Look-ups in named tables: a row name and a column name give one cell, copied from the table.

pitif:
,bagab,luzomub,kipesid,mevukug,guk,fakep,bomusum
noge,-0.372,0.191,0.340,-0.809,-0.227,-0.468,-0.617
garus,-0.276,0.397,0.034,-0.325,0.435,-0.097,-0.347
pugi,-0.156,-0.368,-0.457,-0.541,-0.741,-0.157,0.236
kezagak,0.197,-0.889,-0.434,0.905,0.315,-0.061,0.799
barugar,0.639,-0.667,-0.493,0.024,-0.688,0.364,0.176
ful,0.598,-0.337,0.020,0.568,-0.428,0.210,0.345

What is the kipesid of pugi in pitif? -0.457
What is the fakep of garus in pitif? -0.097
What is the kipesid of barugar in pitif? -0.493
What is the bomusum of noge in pitif? -0.617
What is the mevukug of noge in pitif? -0.809
What is the bagab of barugar in pitif? 0.639
What is the fakep of ful in pitif? 0.210
What is the guk of kezagak in pitif? 0.315

Table lev
,feleno,viza,bukevel
zubir,36.4,56.5,39.1
sogemur,32.4,36.1,32.0
sosobat,44.4,49.0,55.4
rak,47.6,59.1,59.0
lidesu,59.2,37.8,39.0
misegam,79.7,27.7,30.2
zenodi,23.8,41.2,45.3
datamog,70.5,49.8,72.7
vugumas,38.1,39.5,48.4
tufeto,46.9,57.7,32.2
fonevo,45.6,46.3,86.9
vum,44.5,68.3,60.4
runo,43.6,40.8,61.1

sogemur, viza => 36.1
sosobat, viza => 49.0
zenodi, bukevel => 45.3
sosobat, bukevel => 55.4
vum, bukevel => 60.4
fonevo, viza => 46.3
zenodi, viza => 41.2
misegam, feleno => 79.7
zubir, feleno => 36.4
misegam, viza => 27.7
fonevo, feleno => 45.6
misegam, bukevel => 30.2
vum, feleno => 44.5
tufeto, viza => 57.7
lidesu, bukevel => 39.0
rak, feleno => 47.6
rak, viza => 59.1
lidesu, viza => 37.8

Table fasuf
         fovera  visipun  bok  kopi  tapu  muk  kiv  morofam  zizepa
labanak     4.3      5.3  3.0   3.4   4.8  3.8  4.9      3.6     5.9
nak         4.2      2.4  4.1   3.4   5.0  4.0  3.6      2.5     5.5
komatav     4.3      5.5  5.0   4.4   5.7  3.3  5.1      5.5     8.4

bok of nak is 4.1
visipun of komatav is 5.5
muk of komatav is 3.3
morofam of komatav is 5.5
morofam of nak is 2.5
fovera of komatav is 4.3
visipun of nak is 2.4
kiv of komatav is 5.1
kiv of nak is 3.6
fovera of labanak is 4.3
kopi of nak is 3.4
fovera of nak is 4.2
zizepa of nak is 5.5
tapu of labanak is 4.8
bok of komatav is 5.0
tapu of nak is 5.0
Which row has the largest kopi? komatav

roge =
fields: rosepo, mubi, kefare
vegeno: [71, 179, 134]
pobuz: [78, 20, 58]
perad: [74, 84, 69]
vavibi: [79, 204, 153]
resamot: [67, 37, 39]

mubi of vavibi = 204
rosepo of vavibi = 79
mubi of pobuz = 20
rosepo of pobuz = 78
kefare of resamot = 39
rosepo of perad = 74
rosepo of vegeno = 71
mubi of perad = 84
rosepo of resamot = 67
mubi of vegeno = 179
kefare of vegeno = 134
kefare of perad = 69
kefare of vavibi = 153
kefare of pobuz = 58
mubi of resamot = 37
Row with the largest rosepo: vavibi

lag.csv
,vivub,mefe,vofed,nuretop,lan,memide
livi,35,15,81,96,5,119
mos,46,7,91,108,15,124
pid,129,61,150,74,199,117
zud,96,182,35,128,15,44
kop,132,74,144,78,196,110

livi, nuretop -> 96
pid, vivub -> 129
zud, vivub -> 96
pid, memide -> 117
zud, nuretop -> 128
mos, mefe -> 7
livi, memide -> 119
zud, vofed -> 35
zud, lan -> 15
pid, lan -> 199
mos, vivub -> 46
kop, vivub -> 132
pid, mefe -> 61
pid, nuretop -> 74
mos, memide -> 124
mos, vofed -> 91
livi, vivub -> 35
livi, mefe -> 15
kop, vofed -> 144
Row with the largest vivub: kop

pudo:
,kimuse,pid,tun,rak,mos,kenon
kar,30,30,27,35,35,30
namo,52,44,79,26,20,13
rudar,37,32,35,13,9,54
nebon,21,27,13,45,50,24
puso,36,34,42,28,27,31
sapo,38,31,33,25,15,45
kikiper,24,30,24,43,50,19
pir,37,40,59,33,39,9
vifafa,35,33,37,37,33,24

rak of rudar is 13
kimuse of sapo is 38
mos of namo is 20
kimuse of kar is 30
kenon of puso is 31
rak of kar is 35
mos of vifafa is 33
kimuse of vifafa is 35
tun of nebon is 13
pid of kar is 30
mos of nebon is 50
kenon of namo is 13
pid of vifafa is 33
tun of puso is 42
Row with the largest tun: namo

Table gugev
,dabapu,kepufef,sotive,viki,zim,lak,tuf,niv,fimili,dod
kogezep,118,69,207,64,206,159,135,73,174,169
bogeg,128,80,74,211,213,180,66,65,219,110
sonipim,100,202,213,168,178,106,169,195,218,179
figodo,132,125,160,96,144,161,71,136,176,87
libed,215,166,206,169,173,216,69,205,199,198
mem,217,161,82,144,146,176,213,154,212,140
tiviv,75,80,170,137,172,142,168,186,64,60

tiviv, tuf => 168
kogezep, kepufef => 69
sonipim, dabapu => 100
sonipim, lak => 106
libed, tuf => 69
libed, viki => 169
sonipim, dod => 179
tiviv, niv => 186
Row with the largest tuf: mem

baf
         ruz  romi  zaviv  bigaris  suripam  tesefik  tavar  lufovip  gedovag  zav
nen      161   110     81      142       69       84    190      135      101  148
labupof   81   123    163      112      116      161    148      121      196   69
takelu    96   134    126      144      121      156     45      159      147  161
zotev    120   127    115      107      141      115    220      104      129   60
buzu      94   125    138      145       60      142     71      172      206  114
mapoku   125   123    144       94      209      135    128       36      130  147
meguf    121   136    136      114      143      123    155      171      109   20

gedovag of meguf = 109
tesefik of labupof = 161
gedovag of labupof = 196
tavar of labupof = 148
bigaris of zotev = 107
zav of labupof = 69
tavar of meguf = 155
gedovag of nen = 101
gedovag of mapoku = 130
bigaris of labupof = 112
bigaris of buzu = 145
suripam of takelu = 121
lufovip of nen = 135
tesefik of mapoku = 135
Row with the largest zaviv: labupof

nav =
	roko	beg	novo
lifafe	-7.236	-4.750	-1.619
zatugap	-4.961	-1.918	-3.980
nud	-0.405	-1.893	-3.902
gimikug	-2.620	-5.259	0.101
fekugal	-6.469	-1.540	-6.009
fuv	-4.503	-8.387	2.498
balupef	-1.616	-5.414	4.398
datenik	-0.390	5.785	-7.998
furenog	0.965	0.483	-6.970
fati	1.495	-8.830	5.326

zatugap, roko: -4.961
fekugal, beg: -1.540
fuv, novo: 2.498
fati, novo: 5.326
balupef, beg: -5.414
zatugap, novo: -3.980
datenik, novo: -7.998

vug
columns: zif, barom, por, rogimo, kal, rezopo, saful, gimapok, tafetes, manumeg
tenosi: [171, 203, 205, 128, 212, 143, 157, 180, 216, 88]
dob: [95, 133, 165, 174, 109, 180, 182, 115, 133, 127]
mal: [58, 163, 129, 183, 139, 175, 166, 205, 104, 231]
gif: [140, 97, 174, 204, 109, 104, 193, 133, 122, 145]
mubaf: [62, 162, 125, 184, 123, 184, 150, 216, 113, 248]
pep: [55, 158, 117, 171, 123, 171, 161, 209, 107, 234]
duf: [105, 147, 160, 179, 89, 178, 194, 123, 137, 143]

What is the gimapok of gif in vug? 133
What is the manumeg of tenosi in vug? 88
What is the kal of duf in vug? 89
What is the zif of duf in vug? 105
What is the rezopo of gif in vug? 104
What is the saful of dob in vug? 182
What is the manumeg of dob in vug? 127
What is the rezopo of mal in vug? 175
Which row has the largest tafetes? tenosi

